Below is a small trained network, with its code and all its weights. Each question gives an input and a class and asks what happens when units are switched off, that is, made to give their printed mean instead of their output.

import numpy as np


def w(rows, s, z=0):
    codes = np.array(rows[::2]) - 128.0
    scale = np.full(codes.shape[1], s)
    scale[-1] = z or s
    return codes * scale


def f(y):
    return y / 2 * (1 + np.tanh(0.7978845608 * (y + 0.044715 * y**3)))


def log_softmax(a):
    a = a - a.max(-1, keepdims=True)
    return a - np.log(np.exp(a).sum(-1, keepdims=True))


def net(x, mask):
    res = np.array(x, float).reshape(1, 5) / 4 @ E
    y = f(res @ A[0][:, :-1].T + A[0][:, -1])
    res = res + np.where(mask, y, B[0][:, -1]) @ B[0][:, :-1]
    return log_softmax(res[-1] @ U[:, :-1].T + U[:, -1])


A, B = {}, {}
E = w([
[195,149,6,148,245,198],'x0',
[176,2,68,146,35,186],'x1',
[38,103,89,46,173,237],'x2',
[21,188,84,246,97,191],'x3',
[217,136,140,45,135,138],'x4',
],0.0076)
A[0] = w([
[194,94,172,6,80,109,239],'N1',
[154,34,76,96,193,120,189],'N2',
[66,215,165,176,97,108,201],'N3',
[69,240,135,186,149,127,221],'N4',
[209,190,182,157,173,36,171],'N5',
[164,85,155,60,58,148,122],'N6',
[36,125,177,55,97,152,210],'N7',
[60,143,104,221,127,144,212],'N8',
[156,117,152,89,127,90,170],'N9',
[80,129,74,182,74,241,184],'N10',
[179,149,79,75,192,205,189],'N11',
[136,69,78,74,220,184,236],'N12',
[218,124,112,119,104,125,252],'N13',
[107,117,170,121,71,132,95],'N14',
[143,162,128,118,91,200,153],'N15',
[80,82,118,141,71,134,223],'N16',
],0.011,0.0036)
B[0] = w([
[158,89,159,174,3,115,250],'N1',
[73,166,196,95,141,187,194],'N2',
[182,151,195,166,200,118,223],'N3',
[114,161,152,252,181,90,230],'N4',
[216,239,96,42,122,82,213],'N5',
[92,67,188,150,73,107,201],'N6',
[131,156,52,232,71,150,211],'N7',
[186,62,75,141,196,153,220],'N8',
[148,131,110,141,86,97,170],'N9',
[154,41,20,77,153,116,221],'N10',
[6,127,114,104,149,79,212],'N11',
[18,191,111,100,101,191,223],'N12',
[142,110,179,39,134,93,188],'N13',
[129,71,162,126,148,126,170],'N14',
[106,81,114,122,125,72,150],'N15',
[193,119,113,133,102,196,196],'N16',
],0.02,0.013)
U = w([
[182,165,135,69,104,50,251],'0',
[66,141,153,73,151,160,185],'1',
[163,161,129,196,207,84,127],'2',
[78,143,102,151,71,142,69],'3',
[144,65,176,124,2,120,141],'4',
[191,57,74,129,158,145,153],'5',
[92,105,55,120,174,99,33],'6',
],0.0092,0.0013)

Each question gives the input, the list of numbers given to net, and the class t.
The units are the neurons (one row each of A and B). Each row of codes is followed by its name. A weight is (code - 128) times the scale printed after its matrix; where a second scale follows, it is the last column's (A, B and U).
mask holds one flag per neuron, in row order. A switched-off neuron (its flag False) gives its mean, the last column of its row in B, instead of its output. The means were averaged over made-up inputs and are rounded, as every weight is.
A unit's drop is (log p(t) with every unit on - log p(t) with that unit switched off) / (log p(t) with every unit on - log p(t) with every unit switched off).
The circuit of an input: a set's keep is (log p(t) with only the set's units on - log p(t) with every unit switched off) / (log p(t) with every unit on - log p(t) with every unit switched off). Starting from the 12 units with the biggest drops (on a tie, the unit counted first), units are removed one at a time, each time the one whose removal leaves the highest keep (on an exact tie, the one counted first), for as long as the keep stays at least 0.8.
circuit, biggest first: the units of the circuit, biggest drop first
unit that matters most: the unit with the biggest drop
top k neurons: the k neurons with the biggest drops, biggest first
drop of u: that unit's drop, to one decimal
input [-6,-6,-2,-4,-4], class 2: unit that matters most -> N3
input [8,8,8,4,5], class 1: top 2 neurons -> [N12, N2]
input [-2,8,8,0,0], class 3: top 4 neurons -> [N12, N7, N13, N2]
input [0,3,7,-5,0], class 3: top 2 neurons -> [N12, N11]
input [7,-6,2,4,1], class 6: top 2 neurons -> [N11, N12]
input [-7,-8,-2,-1,2], class 2: top 2 neurons -> [N3, N4]
input [0,0,2,-2,-2], class 3: circuit, biggest first -> [N1, N3, N8]
input [-3,7,3,-1,-5], class 5: top 2 neurons -> [N10, N1]
input [2,-6,3,-2,8], class 1: top 2 neurons -> [N12, N11]
input [2,-2,1,-3,-8], class 2: circuit, biggest first -> [N10, N1]
input [0,2,-6,6,-6], class 5: top 2 neurons -> [N10, N8]
input [-1,-4,1,-8,0], class 4: top 2 neurons -> [N1, N3]
input [6,-1,2,8,-1], class 6: top 2 neurons -> [N10, N11]
input [-2,-7,6,-5,-4], class 3: circuit, biggest first -> [N7]
input [-7,2,-7,8,8], class 2: top 2 neurons -> [N3, N1]
input [-6,-3,8,3,-7], class 2: top 4 neurons -> [N4, N3, N1, N7]
input [-5,-1,5,5,-8], class 5: top 2 neurons -> [N10, N8]
input [-3,-5,-2,8,-7], class 2: drop of N4 -> 0.1
input [2,0,2,-6,7], class 4: drop of N1 -> 5.3
input [7,-5,1,4,3], class 6: circuit, biggest first -> [N11]
input [-7,-8,1,-7,5], class 4: drop of N1 -> 5.9
